Below are the code and all the weights of a small trained network. Each question names an input and a class and asks about switching units off, where a switched-off unit gives its printed mean instead of its output.

import numpy as np


def w(rows, s, z=0):
    codes = np.array(rows[::2]) - 128.0
    scale = np.full(codes.shape[1], s)
    scale[-1] = z or s
    return codes * scale


def norm(h):
    return h / np.sqrt((h * h).mean(-1, keepdims=True) + 1e-5)


def f(y):
    return np.maximum(y, 0)


def log_softmax(a):
    a = a - a.max(-1, keepdims=True)
    return a - np.log(np.exp(a).sum(-1, keepdims=True))


def net(x, mask):
    res = np.array(x, float).reshape(1, 5) / 4 @ E
    u = 0
    for l in range(4):
        y = f(norm(res) @ A[l][:, :-1].T + A[l][:, -1])
        res = res + np.where(mask[u : u + 7], y, B[l][:, -1]) @ B[l][:, :-1]
        u += 7
    return log_softmax(norm(res)[-1] @ U[:, :-1].T + U[:, -1])


A, B = {}, {}
E = w([
[73,106,87,140,118,5],'x0',
[108,8,190,129,96,171],'x1',
[129,128,131,128,130,128],'x2',
[227,66,124,51,101,87],'x3',
[129,127,128,127,129,128],'x4',
],0.011)
A[0] = w([
[65,57,157,127,130,121,31],'0.n0',
[205,222,130,108,121,192,35],'0.n1',
[148,103,143,122,134,235,58],'0.n2',
[77,188,145,177,142,255,253],'0.n3',
[1,148,135,176,111,113,53],'0.n4',
[112,199,123,137,164,90,172],'0.n5',
[111,141,129,124,115,54,83],'0.n6',
],0.019,0.0022)
B[0] = w([
[103,43,79,194,162,177,172],'0.n0',
[184,147,44,92,222,188,215],'0.n1',
[130,157,254,148,98,144,199],'0.n2',
[51,68,58,74,55,9,251],'0.n3',
[159,149,153,250,231,184,211],'0.n4',
[119,206,171,112,117,45,211],'0.n5',
[105,108,111,38,110,56,183],'0.n6',
],0.018,0.016)
A[1] = w([
[83,164,137,172,69,135,18],'1.n0',
[184,110,255,112,87,201,95],'1.n1',
[208,204,126,118,157,244,4],'1.n2',
[79,28,168,190,64,115,97],'1.n3',
[131,130,172,139,118,178,120],'1.n4',
[60,126,102,108,147,185,82],'1.n5',
[135,100,133,156,107,192,95],'1.n6',
],0.021,0.0034)
B[1] = w([
[167,149,158,77,158,143,145],'1.n0',
[161,172,189,230,122,39,209],'1.n1',
[137,55,163,29,125,196,186],'1.n2',
[147,120,165,6,141,219,252],'1.n3',
[173,149,85,167,153,98,161],'1.n4',
[179,105,127,166,96,94,147],'1.n5',
[91,196,110,144,114,93,167],'1.n6',
],0.022,0.012)
A[2] = w([
[144,109,164,236,160,251,44],'2.n0',
[166,123,172,52,107,197,106],'2.n1',
[176,125,150,203,46,91,57],'2.n2',
[119,154,104,153,92,159,81],'2.n3',
[123,154,107,150,82,156,23],'2.n4',
[49,79,194,165,83,164,127],'2.n5',
[151,228,190,197,158,124,4],'2.n6',
],0.02,0.0029)
B[2] = w([
[125,128,19,185,250,102,188],'2.n0',
[108,50,127,117,94,182,245],'2.n1',
[91,92,177,189,147,92,158],'2.n2',
[104,143,126,124,136,166,128],'2.n3',
[128,109,125,152,106,129,128],'2.n4',
[170,154,140,65,185,176,161],'2.n5',
[128,155,189,153,58,175,232],'2.n6',
],0.024,0.012)
A[3] = w([
[169,155,120,162,128,101,126],'3.n0',
[84,133,10,93,21,7,4],'3.n1',
[51,52,144,120,91,166,14],'3.n2',
[128,115,105,114,153,77,56],'3.n3',
[73,246,162,216,126,104,24],'3.n4',
[95,181,92,147,188,151,152],'3.n5',
[174,70,170,76,152,167,243],'3.n6',
],0.019,0.0017)
B[3] = w([
[40,164,146,104,92,154,155],'3.n0',
[115,132,51,237,242,180,253],'3.n1',
[252,154,68,95,92,92,181],'3.n2',
[87,103,147,121,172,131,170],'3.n3',
[206,79,197,135,78,155,223],'3.n4',
[94,200,136,100,97,35,162],'3.n5',
[60,143,87,99,37,89,211],'3.n6',
],0.023,0.017)
U = w([
[105,146,61,177,230,119,184],'0',
[142,74,109,6,73,175,199],'1',
[169,165,248,181,84,114,2],'2',
],0.012,0.00094)

Each question gives the input, the list of numbers given to net, and the class t.
The units are the neurons (one row each of A and B). Each row of codes is followed by its name. A weight is (code - 128) times the scale printed after its matrix; where a second scale follows, it is the last column's (A, B and U).
mask holds one flag per neuron, layer by layer. A switched-off neuron (its flag False) gives its mean, the last column of its row in B, instead of its output. The means were averaged over made-up inputs and are rounded, as every weight is.
A unit's drop is (log p(t) with every unit on - log p(t) with that unit switched off) / (log p(t) with every unit on - log p(t) with every unit switched off).
The circuit of an input: a set's keep is (log p(t) with only the set's units on - log p(t) with every unit switched off) / (log p(t) with every unit on - log p(t) with every unit switched off). Starting from the 12 units with the biggest drops (on a tie, the unit counted first), units are removed one at a time, each time the one whose removal leaves the highest keep (on an exact tie, the one counted first), for as long as the keep stays at least 0.8.
circuit, biggest first: the units of the circuit, biggest drop first
unit that matters most: the unit with the biggest drop
k most important neurons: the k neurons with the biggest drops, biggest first
k most important neurons of layer l: the k neurons of layer l with the biggest drops, biggest first
drop when u is switched off: that unit's drop, to one decimal
input [7,4,-4,1,6], class 1: 2 most important neurons => (0.n1 1.n3)
input [-3,6,-6,5,-4], class 2: unit that matters most => 1.n1
input [-7,1,-2,-2,1], class 1: 2 most important neurons of layer 2 => (2.n0 2.n1)
input [7,0,0,-2,5], class 2: circuit, biggest first => (0.n4 3.n1)
input [-5,3,-4,-2,7], class 1: 2 most important neurons => (0.n3 0.n2)
input [1,0,1,-6,-2], class 2: 3 most important neurons => (0.n4 0.n6 3.n1)
input [1,-4,-5,-7,7], class 2: 2 most important neurons => (0.n4 0.n5)
input [0,3,-4,2,7], class 2: 2 most important neurons => (1.n1 0.n3)
input [-8,1,-7,-3,-5], class 1: 4 most important neurons => (0.n2 0.n3 0.n5 1.n1)
input [-7,-8,1,3,7], class 1: 2 most important neurons => (0.n1 1.n2)
input [-3,2,3,2,-1], class 2: 2 most important neurons => (0.n2 1.n1)
input [-6,3,3,1,6], class 2: 2 most important neurons => (0.n2 1.n1)
input [-2,3,1,7,2], class 2: 2 most important neurons => (0.n3 1.n1)
input [8,-8,-1,-3,6], class 2: unit that matters most => 0.n3
input [-2,-8,-3,2,1], class 1: 2 most important neurons => (0.n3 1.n2)
input [-3,5,-1,-5,-4], class 1: drop when 0.n3 is switched off => 2.6
input [-4,-1,4,1,0], class 1: drop when 0.n2 is switched off => 1.6
input [3,-6,1,-1,-6], class 2: drop when 0.n3 is switched off => 0.8
